Below is a small trained network, with its code and all its weights. Each question gives an input and a class and asks what happens when units are switched off, that is, made to give their printed mean instead of their output.

import numpy as np


def w(rows, s, z=0):
    codes = np.array(rows[::2]) - 128.0
    scale = np.full(codes.shape[1], s)
    scale[-1] = z or s
    return codes * scale


def norm(h):
    return h / np.sqrt((h * h).mean(-1, keepdims=True) + 1e-5)


def f(y):
    return np.maximum(y, 0)


def log_softmax(a):
    a = a - a.max(-1, keepdims=True)
    return a - np.log(np.exp(a).sum(-1, keepdims=True))


def net(x, mask):
    res = np.array(x, float).reshape(1, 5) / 4 @ E
    u = 0
    for l in range(2):
        y = f(norm(res) @ A[l][:, :-1].T + A[l][:, -1])
        res = res + np.where(mask[u : u + 13], y, B[l][:, -1]) @ B[l][:, :-1]
        u += 13
    return log_softmax(norm(res)[-1] @ U[:, :-1].T + U[:, -1])


A, B = {}, {}
E = w([
[76,156,232,206,121,89],'x0',
[65,163,140,55,131,118],'x1',
[109,194,63,167,1,187],'x2',
[117,163,213,63,81,71],'x3',
[74,40,49,54,125,41],'x4',
],0.0067)
A[0] = w([
[154,178,221,167,173,143,92],'0.n0',
[165,171,139,164,139,118,51],'0.n1',
[94,139,195,69,103,79,174],'0.n2',
[158,204,199,170,165,124,63],'0.n3',
[174,107,148,35,97,87,49],'0.n4',
[125,60,155,64,254,87,2],'0.n5',
[162,30,145,128,94,68,50],'0.n6',
[133,171,132,178,175,116,105],'0.n7',
[50,129,134,83,55,59,100],'0.n8',
[205,83,159,47,112,98,63],'0.n9',
[28,178,150,82,67,72,85],'0.n10',
[124,25,157,71,235,32,80],'0.n11',
[225,95,137,129,150,125,121],'0.n12',
],0.0089,0.0037)
B[0] = w([
[139,155,171,92,142,161,203],'0.n0',
[104,109,149,187,124,127,147],'0.n1',
[161,143,28,124,150,137,219],'0.n2',
[141,152,169,105,139,161,190],'0.n3',
[176,159,158,113,67,86,171],'0.n4',
[128,4,168,79,93,151,211],'0.n5',
[122,206,109,128,225,129,168],'0.n6',
[152,127,123,107,123,182,158],'0.n7',
[59,165,118,148,77,121,209],'0.n8',
[186,168,136,116,110,81,170],'0.n9',
[53,127,103,96,100,171,215],'0.n10',
[96,29,174,100,200,107,253],'0.n11',
[67,120,85,134,73,136,174],'0.n12',
],0.018,0.0072)
A[1] = w([
[212,144,116,90,72,6,30],'1.n0',
[186,194,220,219,158,189,48],'1.n1',
[137,141,150,110,65,98,31],'1.n2',
[65,139,151,149,87,83,145],'1.n3',
[159,141,107,155,143,110,64],'1.n4',
[179,180,141,121,117,44,55],'1.n5',
[175,114,52,174,149,138,6],'1.n6',
[116,57,184,131,181,84,117],'1.n7',
[89,132,122,193,248,22,28],'1.n8',
[158,37,135,101,145,107,100],'1.n9',
[120,94,73,124,134,127,77],'1.n10',
[161,119,34,197,180,136,130],'1.n11',
[179,89,26,201,156,164,16],'1.n12',
],0.012,0.0018)
B[1] = w([
[131,181,227,196,185,21,158],'1.n0',
[86,92,252,186,80,173,251],'1.n1',
[93,148,102,191,162,89,150],'1.n2',
[126,144,51,161,123,140,177],'1.n3',
[131,122,99,148,132,125,133],'1.n4',
[145,140,129,121,142,36,138],'1.n5',
[205,115,87,142,111,143,163],'1.n6',
[116,58,64,65,128,123,253],'1.n7',
[206,209,98,50,229,208,171],'1.n8',
[87,46,130,133,146,85,252],'1.n9',
[140,126,149,178,140,157,187],'1.n10',
[207,119,97,140,93,105,178],'1.n11',
[231,111,93,150,100,119,189],'1.n12',
],0.019,0.0066)
U = w([
[115,122,216,175,85,210,149],'0',
[133,171,133,151,150,43,123],'1',
[248,114,86,179,100,138,164],'2',
[140,175,141,90,154,161,2],'3',
[48,187,46,141,87,142,172],'4',
[105,18,118,67,180,110,182],'5',
[159,165,85,88,206,145,41],'6',
],0.016,0.005)

Each question gives the input, the list of numbers given to net, and the class t.
The units are the neurons (one row each of A and B). Each row of codes is followed by its name. A weight is (code - 128) times the scale printed after its matrix; where a second scale follows, it is the last column's (A, B and U).
mask holds one flag per neuron, layer by layer. A switched-off neuron (its flag False) gives its mean, the last column of its row in B, instead of its output. The means were averaged over made-up inputs and are rounded, as every weight is.
A unit's drop is (log p(t) with every unit on - log p(t) with that unit switched off) / (log p(t) with every unit on - log p(t) with every unit switched off).
The circuit of an input: a set's keep is (log p(t) with only the set's units on - log p(t) with every unit switched off) / (log p(t) with every unit on - log p(t) with every unit switched off). Starting from the 12 units with the biggest drops (on a tie, the unit counted first), units are removed one at a time, each time the one whose removal leaves the highest keep (on an exact tie, the one counted first), for as long as the keep stays at least 0.8.
circuit, biggest first: the units of the circuit, biggest drop first
top k neurons: the k neurons with the biggest drops, biggest first
top k neurons in layer l: the k neurons of layer l with the biggest drops, biggest first
input [-2,1,-6,5,-7], class 0: circuit, biggest first	0.n0, 0.n3
input [2,-5,0,4,6], class 6: circuit, biggest first	0.n6, 1.n8
input [-6,2,8,-1,3], class 2: circuit, biggest first	0.n0, 0.n10, 0.n5, 1.n12
input [3,5,-7,6,-8], class 0: circuit, biggest first	1.n1, 0.n3
input [-3,1,4,0,-2], class 2: circuit, biggest first	0.n11, 0.n10
input [5,-4,-6,-6,-4], class 0: circuit, biggest first	1.n1, 0.n0
input [3,7,1,0,-4], class 0: circuit, biggest first	0.n11
input [0,3,2,-3,7], class 4: top 2 neurons	0.n8, 0.n5
input [-1,3,0,6,6], class 4: circuit, biggest first	0.n8, 1.n3
input [7,-6,0,5,6], class 6: circuit, biggest first	1.n8, 0.n6
input [-4,5,3,-2,8], class 4: top 2 neurons	0.n8, 0.n5
input [-6,-5,-3,7,-2], class 1: top 3 neurons	0.n9, 1.n0, 0.n4
input [-5,-4,3,2,0], class 2: top 2 neurons	0.n11, 0.n0
input [4,1,8,-6,-2], class 2: top 2 neurons in layer 1	1.n12, 1.n11
input [-7,8,-1,5,-3], class 1: top neuron	1.n0
input [1,6,-6,5,-7], class 0: top 2 neurons	0.n0, 0.n3
input [2,-7,6,-2,-1], class 2: top 3 neurons	0.n0, 1.n12, 0.n3
input [-7,4,0,0,-3], class 1: top 2 neurons in layer 0	0.n11, 0.n2
input [-1,4,-4,8,-5], class 3: top 4 neurons in layer 0	0.n0, 0.n3, 0.n10, 0.n2
input [5,2,-3,-5,-2], class 0: top 2 neurons	1.n1, 0.n0
